Here is a tiny trained network, its code and every weight. The questions are about switching its units off for an input and a class, where a switched-off unit gives its printed mean instead of its output.

import numpy as np


def w(rows, s, z=0):
    codes = np.array(rows[::2]) - 128.0
    scale = np.full(codes.shape[1], s)
    scale[-1] = z or s
    return codes * scale


def norm(h):
    return h / np.sqrt((h * h).mean(-1, keepdims=True) + 1e-5)


def f(y):
    return np.maximum(y, 0)


def log_softmax(a):
    a = a - a.max(-1, keepdims=True)
    return a - np.log(np.exp(a).sum(-1, keepdims=True))


def net(x, mask):
    res = np.array(x, float).reshape(1, 4) / 4 @ E
    u = 0
    for l in range(3):
        y = f(norm(res) @ A[l][:, :-1].T + A[l][:, -1])
        res = res + np.where(mask[u : u + 10], y, B[l][:, -1]) @ B[l][:, :-1]
        u += 10
    return log_softmax(norm(res)[-1] @ U[:, :-1].T + U[:, -1])


A, B = {}, {}
E = w([
[135,149,179,251],'x0',
[62,27,91,143],'x1',
[65,126,254,47],'x2',
[63,240,61,207],'x3',
],0.006)
A[0] = w([
[172,154,156,108,119],'L0N0',
[80,119,106,232,137],'L0N1',
[143,228,97,185,167],'L0N2',
[86,132,164,50,43],'L0N3',
[94,106,212,125,182],'L0N4',
[183,148,99,162,19],'L0N5',
[123,84,117,249,131],'L0N6',
[86,81,160,154,171],'L0N7',
[78,166,163,127,187],'L0N8',
[28,176,98,157,251],'L0N9',
],0.012,0.0027)
B[0] = w([
[102,157,189,119,164],'L0N0',
[167,144,212,101,245],'L0N1',
[105,153,194,125,253],'L0N2',
[128,98,156,169,182],'L0N3',
[147,185,91,137,207],'L0N4',
[178,33,127,229,175],'L0N5',
[247,124,157,215,254],'L0N6',
[162,167,111,74,186],'L0N7',
[188,210,87,97,183],'L0N8',
[162,254,120,168,243],'L0N9',
],0.0084,0.0067)
A[1] = w([
[177,147,112,202,87],'L1N0',
[13,174,56,132,75],'L1N1',
[70,151,84,47,152],'L1N2',
[142,22,98,148,121],'L1N3',
[94,203,128,2,159],'L1N4',
[40,191,12,77,61],'L1N5',
[92,201,110,239,216],'L1N6',
[156,134,144,195,145],'L1N7',
[24,77,160,173,6],'L1N8',
[96,134,134,158,2],'L1N9',
],0.0093,0.0037)
B[1] = w([
[139,49,132,138,212],'L1N0',
[197,187,179,94,140],'L1N1',
[120,2,105,170,152],'L1N2',
[39,149,195,104,161],'L1N3',
[88,122,58,172,203],'L1N4',
[174,171,174,145,148],'L1N5',
[144,166,233,226,255],'L1N6',
[195,142,204,100,212],'L1N7',
[123,190,50,75,128],'L1N8',
[204,69,171,78,128],'L1N9',
],0.0062,0.0077)
A[2] = w([
[157,138,78,96,80],'L2N0',
[136,106,172,208,108],'L2N1',
[77,99,185,96,254],'L2N2',
[103,172,49,108,142],'L2N3',
[166,175,154,56,148],'L2N4',
[187,96,116,182,246],'L2N5',
[103,66,114,149,200],'L2N6',
[232,113,245,77,215],'L2N7',
[192,142,57,180,238],'L2N8',
[133,124,152,182,143],'L2N9',
],0.013,0.0012)
B[2] = w([
[96,92,92,105,131],'L2N0',
[174,129,145,59,192],'L2N1',
[158,119,103,133,147],'L2N2',
[175,79,189,119,135],'L2N3',
[169,106,2,151,163],'L2N4',
[111,98,188,100,184],'L2N5',
[98,145,148,44,141],'L2N6',
[129,127,58,151,249],'L2N7',
[130,123,179,38,176],'L2N8',
[158,155,182,86,174],'L2N9',
],0.0092,0.015)
U = w([
[194,154,190,146,227],'0',
[140,156,151,160,131],'1',
[54,97,135,191,4],'2',
[137,69,102,133,176],'3',
[99,82,120,160,132],'4',
[189,90,187,163,119],'5',
[25,77,166,186,4],'6',
[90,11,130,52,139],'7',
],0.012,0.0038)

Each question gives the input, the list of numbers given to net, and the class t.
The units are the neurons (one row each of A and B). Each row of codes is followed by its name. A weight is (code - 128) times the scale printed after its matrix; where a second scale follows, it is the last column's (A, B and U).
mask holds one flag per neuron, layer by layer. A switched-off neuron (its flag False) gives its mean, the last column of its row in B, instead of its output. The means were averaged over made-up inputs and are rounded, as every weight is.
A unit's drop is (log p(t) with every unit on - log p(t) with that unit switched off) / (log p(t) with every unit on - log p(t) with every unit switched off).
The circuit of an input: a set's keep is (log p(t) with only the set's units on - log p(t) with every unit switched off) / (log p(t) with every unit on - log p(t) with every unit switched off). Starting from the 12 units with the biggest drops (on a tie, the unit counted first), units are removed one at a time, each time the one whose removal leaves the highest keep (on an exact tie, the one counted first), for as long as the keep stays at least 0.8.
units of the circuit, in order: the units of the circuit, biggest drop first
most important unit: the unit with the biggest drop
k most important neurons: the k neurons with the biggest drops, biggest first
top k neurons in layer l: the k neurons of layer l with the biggest drops, biggest first
drop when u is switched off: that unit's drop, to one decimal
input [2,5,8,-5], class 7: units of the circuit, in order	L0N6, L1N6
input [-5,8,-1,0], class 7: most important unit	L1N2
input [-1,4,7,-1], class 7: 3 most important neurons	L0N6, L1N4, L1N6
input [-6,-7,2,0], class 3: 2 most important neurons	L2N4, L0N0
input [-1,-7,-2,-5], class 4: 4 most important neurons	L0N6, L1N6, L0N9, L2N7
input [-1,4,5,-4], class 7: top 2 neurons in layer 0	L0N6, L0N1
input [-1,-8,0,-7], class 4: 2 most important neurons	L0N6, L1N6
input [-2,-2,0,-1], class 3: 2 most important neurons	L0N9, L1N6
input [-5,-5,4,0], class 3: top 2 neurons in layer 0	L0N9, L0N0
input [-2,-1,-1,-3], class 3: top 2 neurons in layer 1	L1N6, L1N0
input [-8,-3,2,-3], class 7: 2 most important neurons	L0N6, L0N1
input [-3,-8,-4,-7], class 3: 2 most important neurons	L0N6, L1N6
input [-4,-5,-4,-3], class 7: top 2 neurons in layer 1	L1N6, L1N7
input [-7,8,-8,0], class 7: most important neuron	L1N6
input [-4,7,3,-4], class 7: drop when L0N2 is switched off	0.0
input [4,4,8,-7], class 3: drop when L1N6 is switched off	0.1
input [-6,6,8,-4], class 7: drop when L0N6 is switched off	0.3
input [0,8,-4,-6], class 7: drop when L1N6 is switched off	0.2
